Below are the code and all the weights of a small trained network. Each question names an input and a class and asks about switching units off, where a switched-off unit gives its printed mean instead of its output.

import numpy as np


def w(rows, s, z=0):
    codes = np.array(rows[::2]) - 128.0
    scale = np.full(codes.shape[1], s)
    scale[-1] = z or s
    return codes * scale


def f(y):
    return np.maximum(y, 0)


def log_softmax(a):
    a = a - a.max(-1, keepdims=True)
    return a - np.log(np.exp(a).sum(-1, keepdims=True))


def net(x, mask):
    res = np.array(x, float).reshape(1, 5) / 4 @ E
    y = f(res @ A[0][:, :-1].T + A[0][:, -1])
    res = res + np.where(mask, y, B[0][:, -1]) @ B[0][:, :-1]
    return log_softmax(res[-1] @ U[:, :-1].T + U[:, -1])


A, B = {}, {}
E = w([
[176,47,167,178,130,233,170,57,162,136,228],'x0',
[238,56,254,200,108,21,123,235,102,92,139],'x1',
[116,68,161,83,153,129,181,117,93,232,75],'x2',
[159,54,73,110,199,62,165,96,9,80,157],'x3',
[52,81,118,217,127,94,22,178,120,184,153],'x4',
],0.0099)
A[0] = w([
[158,184,106,91,125,126,153,148,132,39,121,163],'neuron 0',
[115,113,175,201,119,170,89,199,168,94,200,253],'neuron 1',
[87,161,151,88,127,108,199,64,142,159,75,194],'neuron 2',
[152,131,120,114,139,52,64,126,90,134,99,223],'neuron 3',
[132,111,69,2,156,151,165,95,76,129,92,212],'neuron 4',
[82,151,153,148,197,18,87,241,124,118,92,173],'neuron 5',
[130,167,105,72,138,92,184,134,108,160,123,117],'neuron 6',
[78,101,87,96,127,157,180,122,123,220,91,125],'neuron 7',
[157,224,103,166,43,189,68,186,237,170,123,165],'neuron 8',
[94,166,13,152,144,108,49,124,107,102,130,156],'neuron 9',
[54,166,178,153,93,150,133,118,145,125,65,69],'neuron 10',
[180,89,200,195,178,182,168,79,146,127,254,126],'neuron 11',
[190,55,183,198,156,101,78,200,77,195,90,137],'neuron 12',
[60,60,133,169,134,181,122,98,155,226,135,174],'neuron 13',
[69,213,144,160,71,152,70,109,195,108,167,194],'neuron 14',
[174,160,136,55,167,98,179,81,81,72,74,107],'neuron 15',
[184,30,118,193,110,112,104,155,116,70,168,204],'neuron 16',
],0.009,0.0052)
B[0] = w([
[117,164,149,167,184,175,176,132,195,146,81,196],'neuron 0',
[156,102,178,185,96,97,134,120,198,73,146,236],'neuron 1',
[159,118,95,88,185,140,130,90,111,179,67,195],'neuron 2',
[123,141,135,184,141,151,80,201,63,134,125,207],'neuron 3',
[147,175,50,92,226,160,197,49,36,176,81,234],'neuron 4',
[113,135,165,190,114,122,103,201,141,219,149,247],'neuron 5',
[98,151,97,122,198,149,149,165,99,162,69,175],'neuron 6',
[146,135,50,111,81,130,51,74,95,174,176,187],'neuron 7',
[68,61,177,37,152,93,143,134,243,101,69,249],'neuron 8',
[1,173,67,189,123,174,68,172,106,47,213,214],'neuron 9',
[118,167,135,66,110,158,143,157,140,156,58,168],'neuron 10',
[177,82,138,90,52,117,211,40,117,42,170,230],'neuron 11',
[161,90,172,115,133,57,120,186,109,155,167,242],'neuron 12',
[148,62,94,72,49,82,54,82,116,153,174,199],'neuron 13',
[65,112,108,110,197,114,123,132,216,106,132,229],'neuron 14',
[206,223,109,202,196,104,161,134,94,113,66,210],'neuron 15',
[162,90,130,156,61,135,174,179,112,97,179,232],'neuron 16',
],0.0084,0.016)
U = w([
[134,118,77,59,135,141,117,29,42,202,138,126],'0',
[173,109,247,187,60,93,112,255,83,205,151,107],'1',
[82,113,175,29,105,116,115,148,231,149,77,220],'2',
[224,94,175,131,21,118,177,104,74,32,182,97],'3',
[39,151,121,189,134,133,103,124,179,55,181,255],'4',
[27,158,91,128,111,136,75,188,5,147,148,4],'5',
[178,199,110,145,205,148,199,139,46,123,40,129],'6',
],0.0098,0.00092)

Each question gives the input, the list of numbers given to net, and the class t.
The units are the neurons (one row each of A and B). Each row of codes is followed by its name. A weight is (code - 128) times the scale printed after its matrix; where a second scale follows, it is the last column's (A, B and U).
mask holds one flag per neuron, in row order. A switched-off neuron (its flag False) gives its mean, the last column of its row in B, instead of its output. The means were averaged over made-up inputs and are rounded, as every weight is.
A unit's drop is (log p(t) with every unit on - log p(t) with that unit switched off) / (log p(t) with every unit on - log p(t) with every unit switched off).
The circuit of an input: a set's keep is (log p(t) with only the set's units on - log p(t) with every unit switched off) / (log p(t) with every unit on - log p(t) with every unit switched off). Starting from the 12 units with the biggest drops (on a tie, the unit counted first), units are removed one at a time, each time the one whose removal leaves the highest keep (on an exact tie, the one counted first), for as long as the keep stays at least 0.8.
units of the circuit, in order: the units of the circuit, biggest drop first
most important unit: the unit with the biggest drop
k most important neurons: the k neurons with the biggest drops, biggest first
drop when u is switched off: that unit's drop, to one decimal
input [3,-5,7,-8,-2], class 0: units of the circuit, in order -> neuron 7
input [0,6,-8,-7,3], class 2: 2 most important neurons -> neuron 8; neuron 14
input [6,-2,7,-3,6], class 3: 2 most important neurons -> neuron 4; neuron 11
input [7,-8,-1,4,8], class 0: 2 most important neurons -> neuron 13; neuron 7
input [3,-4,-2,3,-4], class 6: 2 most important neurons -> neuron 13; neuron 15
input [-6,1,4,-2,1], class 1: 3 most important neurons -> neuron 5; neuron 9; neuron 4
input [5,3,7,-8,8], class 2: 2 most important neurons -> neuron 8; neuron 3
input [4,0,-7,-3,-4], class 2: 3 most important neurons -> neuron 8; neuron 9; neuron 14
input [3,1,-8,0,-1], class 3: 2 most important neurons -> neuron 11; neuron 16
input [-4,-3,5,-3,6], class 5: 3 most important neurons -> neuron 7; neuron 9; neuron 1
input [7,-3,-4,-4,1], class 2: 2 most important neurons -> neuron 8; neuron 14
input [4,0,-8,1,2], class 3: 3 most important neurons -> neuron 11; neuron 16; neuron 5
input [-1,2,-8,-4,-6], class 2: drop when neuron 8 is switched off -> 0.1
input [2,3,2,-3,-1], class 3: most important unit -> neuron 5
input [-7,2,0,2,0], class 1: drop when neuron 5 is switched off -> 3.0
input [-3,4,-7,4,-3], class 1: drop when neuron 4 is switched off -> 0.2
input [1,-4,-3,-4,7], class 2: drop when neuron 1 is switched off -> 0.0
